Here is a tiny trained network, its code and every weight. The questions are about switching its units off for an input and a target symbol, where a switched-off unit gives its printed mean instead of its output.

import numpy as np


def w(rows, s, z=0):
    codes = np.array(rows[::2]) - 128.0
    scale = np.full(codes.shape[1], s)
    scale[-1] = z or s
    return codes * scale


def f(y):
    return np.maximum(y, 0)


def softmax(a):
    e = np.exp(a - a.max(-1, keepdims=True))
    return e / e.sum(-1, keepdims=True)


def log_softmax(a):
    a = a - a.max(-1, keepdims=True)
    return a - np.log(np.exp(a).sum(-1, keepdims=True))


def net(x, mask):
    ids = ['ΘΞΦΨΩαγεηπτ'.index(c) for c in x.split()]
    T = len(ids)
    res = E[ids] + P[:T]
    r = res
    for j in range(3):
        rows = slice(4 * j, 4 * j + 4)
        q, k, v = (r @ M[0][rows].T for M in (Q, K, V))
        z = softmax(np.where(np.tri(T) > 0, q @ k.T / 4**0.5, -1e9)) @ v
        o = O[0][rows]
        res = res + np.where(mask[j], z, o[:, -1]) @ o[:, :-1]
    y = f(res @ A[0][:, :-1].T + A[0][:, -1])
    res = res + np.where(mask[3:27], y, B[0][:, -1]) @ B[0][:, :-1]
    return log_softmax(res[-1] @ U[:, :-1].T + U[:, -1])


Q, K, V, O, A, B = {}, {}, {}, {}, {}, {}
E = w([
[26,172,78,130],'Θ',
[19,74,144,132],'Ξ',
[24,108,70,72],'Φ',
[254,197,75,154],'Ψ',
[21,210,11,41],'Ω',
[43,59,100,95],'α',
[98,35,143,164],'γ',
[71,27,120,124],'ε',
[129,21,86,108],'η',
[27,110,58,61],'π',
[91,45,81,94],'τ',
],0.0056)
P = w([
[165,51,215,1],'0',
[26,104,32,208],'1',
[132,6,95,70],'2',
[150,155,206,29],'3',
[34,144,33,226],'4',
[124,9,74,64],'5',
[138,161,212,55],'6',
[53,174,31,231],'7',
[115,11,54,56],'8',
[127,167,219,78],'9',
[89,228,40,246],'10',
[53,17,26,26],'11',
],0.0057)
Q[0] = w([
[8,244,17,250],'head 1',
[4,86,9,229],'head 1',
[249,185,253,106],'head 1',
[6,225,6,226],'head 1',
[238,217,247,125],'head 2',
[234,214,240,229],'head 2',
[203,225,237,218],'head 2',
[51,19,27,40],'head 2',
[211,237,182,6],'head 3',
[65,41,134,248],'head 3',
[38,25,98,250],'head 3',
[217,233,171,4],'head 3',
],0.0056)
K[0] = w([
[235,101,241,134],'head 1',
[235,151,104,245],'head 1',
[3,34,206,12],'head 1',
[247,157,184,205],'head 1',
[172,15,55,21],'head 2',
[130,11,100,54],'head 2',
[157,22,130,68],'head 2',
[90,245,95,200],'head 2',
[11,138,184,11],'head 3',
[234,195,72,228],'head 3',
[236,147,70,239],'head 3',
[12,124,184,15],'head 3',
],0.0059)
V[0] = w([
[248,174,60,187],'head 1',
[24,98,204,42],'head 1',
[3,104,157,226],'head 1',
[18,90,205,37],'head 1',
[39,201,116,31],'head 2',
[128,224,87,224],'head 2',
[125,27,173,50],'head 2',
[129,129,124,6],'head 2',
[150,180,71,215],'head 3',
[47,50,175,68],'head 3',
[17,60,55,239],'head 3',
[71,46,192,67],'head 3',
],0.0057)
O[0] = w([
[250,91,99,161,40],'head 1',
[13,195,150,93,203],'head 1',
[3,75,204,161,172],'head 1',
[16,189,145,94,212],'head 1',
[100,153,145,35,210],'head 2',
[217,234,199,152,111],'head 2',
[32,24,50,124,144],'head 2',
[117,36,114,28,148],'head 2',
[152,162,68,183,85],'head 3',
[78,68,193,121,226],'head 3',
[39,48,169,250,252],'head 3',
[85,76,217,104,202],'head 3',
],0.0055,0.0035)
A[0] = w([
[139,172,234,142,234],'neuron 1',
[226,192,64,235,68],'neuron 2',
[155,25,215,51,167],'neuron 3',
[140,49,178,31,150],'neuron 4',
[85,228,8,166,91],'neuron 5',
[115,92,140,12,68],'neuron 6',
[155,167,176,241,245],'neuron 7',
[131,176,243,140,222],'neuron 8',
[167,149,197,35,208],'neuron 9',
[122,232,26,248,88],'neuron 10',
[131,73,78,25,133],'neuron 11',
[146,49,48,209,179],'neuron 12',
[91,137,168,228,19],'neuron 13',
[125,42,7,134,141],'neuron 14',
[165,142,81,254,205],'neuron 15',
[122,69,102,111,21],'neuron 16',
[126,229,27,236,116],'neuron 17',
[179,145,177,28,241],'neuron 18',
[75,247,23,179,93],'neuron 19',
[137,191,33,239,126],'neuron 20',
[170,42,219,90,167],'neuron 21',
[70,207,182,216,1],'neuron 22',
[90,199,231,179,131],'neuron 23',
[54,184,210,240,7],'neuron 24',
],0.0057,0.0046)
B[0] = w([
[247,58,174,30,192],'neuron 1',
[47,37,213,7,141],'neuron 2',
[153,246,112,103,254],'neuron 3',
[156,239,144,160,251],'neuron 4',
[25,250,66,40,162],'neuron 5',
[175,181,193,248,213],'neuron 6',
[248,4,219,221,174],'neuron 7',
[239,102,169,21,198],'neuron 8',
[232,97,250,145,200],'neuron 9',
[175,252,172,126,160],'neuron 10',
[116,221,187,231,211],'neuron 11',
[157,108,46,244,190],'neuron 12',
[248,77,231,254,143],'neuron 13',
[8,244,14,243,190],'neuron 14',
[234,78,89,244,174],'neuron 15',
[199,198,246,189,134],'neuron 16',
[187,253,117,171,162],'neuron 17',
[223,43,251,158,205],'neuron 18',
[26,235,109,12,168],'neuron 19',
[211,238,112,185,162],'neuron 20',
[138,229,148,20,200],'neuron 21',
[247,217,242,12,144],'neuron 22',
[213,75,203,15,179],'neuron 23',
[242,48,253,27,163],'neuron 24',
],0.0056,0.0051)
U = w([
[249,249,244,80,3],'Θ',
[243,6,207,24,203],'Ξ',
[40,116,63,48,200],'Φ',
[89,249,11,228,229],'Ψ',
[43,213,27,24,93],'Ω',
[47,95,131,134,108],'α',
[245,1,173,252,10],'γ',
[58,52,170,200,123],'ε',
[17,88,83,224,142],'η',
[14,147,58,69,100],'π',
[15,123,98,177,142],'τ',
],0.0055,0.0035)

Each question gives the input, a string of symbols that net reads in full, and the target symbol t.
The units are the heads (4 rows each of Q, K, V and O) and the neurons (one row each of A and B). Each row of codes is followed by its name. A weight is (code - 128) times the scale printed after its matrix; where a second scale follows, it is the last column's (O, A, B and U).
mask holds one flag per unit, heads first, then neurons. A switched-off unit (its flag False) gives its mean, the last column of its rows in O or B, instead of its output. The means were averaged over made-up inputs and are rounded, as every weight is.
A unit's drop is (log p(t) with every unit on - log p(t) with that unit switched off) / (log p(t) with every unit on - log p(t) with every unit switched off).
The circuit of an input: a set's keep is (log p(t) with only the set's units on - log p(t) with every unit switched off) / (log p(t) with every unit on - log p(t) with every unit switched off). Starting from the 12 units with the biggest drops (on a tie, the unit counted first), units are removed one at a time, each time the one whose removal leaves the highest keep (on an exact tie, the one counted first), for as long as the keep stays at least 0.8.
units of the circuit, in order: the units of the circuit, biggest drop first
most important unit: the unit with the biggest drop
top k neurons: the k neurons with the biggest drops, biggest first
which heads matter: for each layer, one digit per head in row order, 1 if its drop is at least 0.15 and else 0, layers parted by /
drop of u: that unit's drop, to one decimal
input Θ ε Ψ Ψ τ Ξ Ψ τ Θ ε, target Ξ: units of the circuit, in order	(neuron 14; neuron 1; neuron 8)
input π τ α τ γ, target γ: which heads matter	001
input π Ξ τ Φ γ η γ Ω π γ, target Ξ: units of the circuit, in order	(neuron 1; neuron 8; neuron 11)
input γ Θ ε η Ω α, target Θ: units of the circuit, in order	(head 2)
input Φ ε Φ Ω ε Ψ Ξ Ψ Θ Ψ ε, target Ψ: which heads matter	001
input Ψ ε Φ η Θ Ψ α τ Θ α, target Ξ: units of the circuit, in order	(neuron 14; neuron 1; neuron 8)
input γ Θ Φ Ω Θ, target Θ: units of the circuit, in order	(head 2; neuron 22; neuron 24)
input τ Ω η, target Θ: which heads matter	010
input Θ Ψ ε η Ω, target Ψ: which heads matter	101
input γ Θ γ γ Ψ ε, target γ: which heads matter	111
input Φ ε Ψ Ω γ Ξ Θ α, target Ψ: which heads matter	101
input Ξ Φ η ε α Θ η Θ, target Θ: top 2 neurons	(neuron 22; neuron 24)
input Φ Ξ η Ψ α Ξ τ π, target Ψ: which heads matter	100
input Φ ε Ψ ε η η, target Ψ: which heads matter	000
input η Ω Θ Ψ Ψ η, target γ: which heads matter	111
input ε γ Ξ Ξ ε Φ Ψ α, target Ψ: most important unit	head 1
input τ Θ η ε Ω Θ γ Ψ π Ψ ε, target Ψ: which heads matter	101
input η Ψ Θ Θ η η ε π γ ε Θ Ξ, target Ξ: which heads matter	010
input Ψ ε Φ Ω Θ, target Ψ: drop of neuron 21	0.0
input Ω Θ Θ γ ε η Θ Ξ η η Ψ α, target γ: most important unit	head 2
input γ γ Ψ τ Φ Ψ τ Ω Ω π η, target Ψ: drop of neuron 20	0.1
input Ψ Ψ Θ Ξ Ξ, target Ψ: drop of head 3	1.0
